Here is a tiny trained network, its code and every weight. The questions are about switching its units off for an input and a class, where a switched-off unit gives its printed mean instead of its output.

import numpy as np


def w(rows, s, z=0):
    codes = np.array(rows[::2]) - 128.0
    scale = np.full(codes.shape[1], s)
    scale[-1] = z or s
    return codes * scale


def f(y):
    return np.maximum(y, 0)


def log_softmax(a):
    a = a - a.max(-1, keepdims=True)
    return a - np.log(np.exp(a).sum(-1, keepdims=True))


def net(x, mask):
    res = np.array(x, float).reshape(1, 5) / 4 @ E
    y = f(res @ A[0][:, :-1].T + A[0][:, -1])
    res = res + np.where(mask, y, B[0][:, -1]) @ B[0][:, :-1]
    return log_softmax(res[-1] @ U[:, :-1].T + U[:, -1])


A, B = {}, {}
E = w([
[135,28,194,81,139,250,140,113,160,120,105,97],'x0',
[196,91,95,98,85,114,174,130,222,31,238,202],'x1',
[95,27,160,107,152,29,72,198,174,250,131,106],'x2',
[231,181,115,159,110,187,145,235,88,216,218,91],'x3',
[64,72,144,52,170,129,134,156,2,100,173,184],'x4',
],0.0094)
A[0] = w([
[154,191,106,156,118,125,119,114,254,152,72,82,114],'n1',
[152,187,109,139,137,174,154,107,87,45,122,156,96],'n2',
[75,83,120,121,136,57,127,57,157,48,35,157,110],'n3',
[134,100,129,111,137,116,108,110,174,89,161,151,75],'n4',
[142,126,96,118,135,125,138,165,155,110,156,144,52],'n5',
[129,168,111,146,128,48,137,126,95,130,133,131,5],'n6',
[144,49,129,137,130,59,126,177,162,178,138,123,119],'n7',
[107,163,122,136,131,65,114,117,114,125,111,164,133],'n8',
[130,164,132,124,116,144,139,102,95,91,123,111,123],'n9',
[126,99,157,149,129,159,104,126,134,121,120,143,63],'n10',
[99,68,127,114,130,69,130,139,146,182,144,141,53],'n11',
[137,31,147,103,118,232,130,107,148,138,87,94,101],'n12',
[94,108,129,103,152,124,120,129,87,106,174,137,101],'n13',
[109,169,141,135,145,158,117,135,47,191,38,91,85],'n14',
[188,161,114,143,131,184,135,185,89,195,212,109,111],'n15',
[94,107,116,116,126,139,112,147,49,98,162,161,92],'n16',
[127,155,110,152,109,182,119,121,121,113,119,147,133],'n17',
[125,193,129,132,115,81,105,143,123,124,135,156,81],'n18',
[113,133,140,124,141,114,124,102,111,134,68,125,144],'n19',
[141,167,108,125,114,26,136,105,100,124,146,104,147],'n20',
[106,70,121,98,128,101,134,145,7,117,159,149,51],'n21',
[163,108,137,119,129,109,143,135,181,79,222,168,125],'n22',
],0.013,0.0032)
B[0] = w([
[209,125,192,149,148,96,164,108,86,146,55,161,221],'n1',
[94,174,138,91,143,138,83,67,151,118,120,100,220],'n2',
[153,148,154,105,99,101,118,189,88,140,249,129,248],'n3',
[122,95,92,159,100,137,143,116,128,136,128,106,184],'n4',
[125,90,111,136,102,128,147,121,135,124,131,103,165],'n5',
[114,80,117,119,183,163,146,133,191,109,139,131,182],'n6',
[89,199,136,94,126,148,82,64,128,105,112,109,229],'n7',
[93,119,114,130,168,141,135,169,135,129,113,149,182],'n8',
[117,147,136,89,139,141,107,107,144,130,110,117,171],'n9',
[123,120,114,121,153,140,132,132,130,105,127,151,149],'n10',
[119,175,130,93,133,142,103,71,151,103,126,104,210],'n11',
[79,115,97,140,208,147,143,196,170,130,104,151,220],'n12',
[164,131,147,157,128,115,149,119,123,133,99,134,186],'n13',
[125,73,56,154,36,134,142,78,133,105,139,104,239],'n14',
[123,140,155,101,117,94,118,190,95,122,231,150,252],'n15',
[172,136,161,147,134,94,142,125,130,144,81,138,200],'n16',
[106,147,137,115,138,107,90,107,155,139,121,113,169],'n17',
[92,86,111,136,168,146,135,151,154,138,110,118,176],'n18',
[117,126,97,146,71,137,124,129,106,130,124,125,174],'n19',
[101,117,112,132,153,176,135,185,140,127,107,141,194],'n20',
[200,129,171,155,148,117,153,115,125,151,77,144,228],'n21',
[106,86,65,170,53,138,132,112,91,140,83,114,229],'n22',
],0.018)
U = w([
[120,57,27,202,6,142,172,77,102,133,124,72,108],'0',
[142,147,169,88,109,78,130,200,79,148,253,146,130],'1',
[98,222,159,58,159,154,53,18,159,108,96,61,111],'2',
[231,130,217,194,166,85,214,91,105,189,44,172,103],'3',
[58,76,80,149,254,214,185,217,184,134,104,172,117],'4',
[115,144,128,144,97,122,137,147,79,161,116,137,254],'5',
],0.0077,0.011)

Each question gives the input, the list of numbers given to net, and the class t.
The units are the neurons (one row each of A and B). Each row of codes is followed by its name. A weight is (code - 128) times the scale printed after its matrix; where a second scale follows, it is the last column's (A, B and U).
mask holds one flag per neuron, in row order. A switched-off neuron (its flag False) gives its mean, the last column of its row in B, instead of its output. The means were averaged over made-up inputs and are rounded, as every weight is.
A unit's drop is (log p(t) with every unit on - log p(t) with that unit switched off) / (log p(t) with every unit on - log p(t) with every unit switched off).
The circuit of an input: a set's keep is (log p(t) with only the set's units on - log p(t) with every unit switched off) / (log p(t) with every unit on - log p(t) with every unit switched off). Starting from the 12 units with the biggest drops (on a tie, the unit counted first), units are removed one at a time, each time the one whose removal leaves the highest keep (on an exact tie, the one counted first), for as long as the keep stays at least 0.8.
circuit, biggest first: the units of the circuit, biggest drop first
k most important neurons: the k neurons with the biggest drops, biggest first
drop when u is switched off: that unit's drop, to one decimal
input [1,-1,-6,-6,6], class 1: 3 most important neurons	n3, n7, n1
input [8,1,-2,7,-4], class 4: 2 most important neurons	n12, n3
input [-2,8,6,-7,7], class 0: 4 most important neurons	n22, n4, n15, n1
input [-5,-4,0,1,7], class 3: circuit, biggest first	n21
input [-3,6,3,-5,8], class 3: 2 most important neurons	n21, n14
input [3,-3,-6,-1,6], class 2: 3 most important neurons	n2, n1, n9
input [-8,4,-7,3,-1], class 4: 4 most important neurons	n20, n7, n18, n6
input [8,0,8,-5,-5], class 2: 2 most important neurons	n7, n11
input [2,-2,7,-6,3], class 2: 3 most important neurons	n11, n7, n15
input [-4,7,0,8,-8], class 1: 3 most important neurons	n15, n14, n21
input [-2,7,-8,-6,-7], class 2: 4 most important neurons	n2, n14, n9, n17
input [-6,6,3,1,4], class 0: 2 most important neurons	n22, n12
input [-4,6,-4,-2,-7], class 3: 2 most important neurons	n1, n14
input [7,-6,-4,7,-2], class 1: circuit, biggest first	n15
input [-6,8,2,4,2], class 0: drop when n22 is switched off	3.2
input [-7,0,-6,5,-6], class 4: drop when n7 is switched off	0.7
input [-5,-5,7,-4,5], class 2: drop when n11 is switched off	1.7
